[-113  -45  -18   14   83  -13  -15  -29   20   76] : k_432
[ 23  11  44  26 -44 -14 -84  62 -38  53] : k_292
[ 95 -42  19  33 -19 -40 -96  43  30  14] : k_183
[-20  32  19 -14 -30  30  -8  21 -51  31] : k_889
[ 35 -45 -27  12  54 -53 -33 -19  48 -30] : k_615
[ 78 -42 -21  -7   3 -29 -33  -4  30 -41] : k_475
[ 97 -33  -5   1 -42 -21 -35  48   3 -24] : k_484
[ 54  50 -48 -30  20  56  19 -55   0 -27] : k_488
[-53 -49  55  28 -25 -62 -21  55  11  24] : k_526
[-55 -60  47  30 -24 -59 -18  53   4  29] : k_461
[-25 -61  46  35 -32 -63 -23  58   5  17] : k_486
at: [55 11 24]  k_526, 7
at: [ 54 -53 -33 -19]  k_615, 4
at: [48  3]  k_484, 7

[ 30 -23 101 -42 -48 -55   7 105  10  88  62   9 -17  11   2 -34  17  17
 -10 -21 -17] -> k_701
[ -3 -20  25 -22   1  29 -14 -60 -33  11  67  18 -23  30 -49 -19 -19   2
  15 -66   8] -> k_219
[  8 -27  41 -37 -41 -58  -2  50  23  28  20  13 -10  -3  64 -27  17  17
  -5 -12 -30] -> k_279
at: [-41 -58  -2  50  23  28  20  13 -10  -3]  k_279, 4
which: [  8 -27  41 -37 -41 -58  -2  50  23  28  20  13 -10  -3  64 -27  17  17
  -5 -12 -30]  k_279

[-27 -47 -24  43 -22 -41 -23 -30  -1 -28 -37 -22  12] = k_971
[-24  44 -22 -41 -23 -30  -1 -28 -37  17 -39  32  24] = k_170
[ -5 -20  38 -33  -9  -2 -13 -21 -22  17   6  34  -5] = k_169
[-20  66 -30 -30 -31 -15   0 -18 -22  34 -19 -12  25] = k_958
[ 40 -22  50  83  37  33   3  39 -52 -31  33  48  41] = k_359
at: [ 44 -22 -41 -23]  k_170, 1
at: [-20  66 -30 -30 -31 -15   0 -18 -22  34 -19]  k_958, 0
which: [-24  44 -22 -41 -23 -30  -1 -28 -37  17 -39  32  24]  k_170
at: [-24  43 -22 -41 -23 -30  -1 -28 -37]  k_971, 2

[ -9  10  24 -87] = k_96
[20 10 24 69] = k_921
[ 0  8 35 95] = k_331
[-13   2 -25 -77] = k_413
[ 10  20 -36 -95] = k_986
at: [20 10]  k_921, 0
which: [20 10 24 69]  k_921
at: [ 0  8 35]  k_331, 0
at: [-9 10]  k_96, 0

[-20  29  64 -16] -> k_240
[ -5 -35 -38  -4] -> k_180
[ 29 -36 -15  27] -> k_61
[ 44  17  18 -32] -> k_99
[-9 33 55 -1] -> k_311
[-9 25 55 -1] -> k_22
[ -29   43 -101  -23] -> k_160
[-9 33  5 21] -> k_923
[ 41  32  71 -32] -> k_173
[-10  77  37   4] -> k_842
[-10  55  -1  25] -> k_471
[-29  43 -30 -12] -> k_188
at: [-10  55  -1]  k_471, 0
at: [ 64 -16]  k_240, 2
at: [-38  -4]  k_180, 2
which: [ -29   43 -101  -23]  k_160
at: [25 55 -1]  k_22, 1
at: [17 18]  k_99, 1
at: [-35 -38]  k_180, 1

[ 12  13  40   1  16 -14  46] : k_821
[ -5  14  -2  16 -19   6  -8] : k_468
[ -8  31 -14 -27  48   1   0] : k_763
[ 12  13  40   1  16 -19  12] : k_232
[-82  13 -71  35  27 -42  -2] : k_642
[ -5  14   6  10  10 -13  22] : k_414
[-82  13 -71  35  27   6  -8] : k_787
at: [ 13  40   1  16 -19]  k_232, 1
at: [ 40   1  16 -14]  k_821, 2
at: [ 6 10]  k_414, 2
which: [ 12  13  40   1  16 -14  46]  k_821
which: [ -5  14   6  10  10 -13  22]  k_414

[ -8  53 -24 -17] -> k_525
[  -5   -8   34 -112] -> k_542
[-16  37  17  -5] -> k_834
[-16  -2   7 -15] -> k_17
[-37  -8 -29 -29] -> k_603
[ 37  24  37 -19] -> k_708
[ 8 17 37 22] -> k_581
[ -8  53  35 -17] -> k_772
[ 32  92 -29   2] -> k_964
[ -37   58   70 -112] -> k_152
[ 46  23  19 -40] -> k_538
at: [-8 34]  k_542, 1
at: [ 53 -24 -17]  k_525, 1
at: [37 17]  k_834, 1

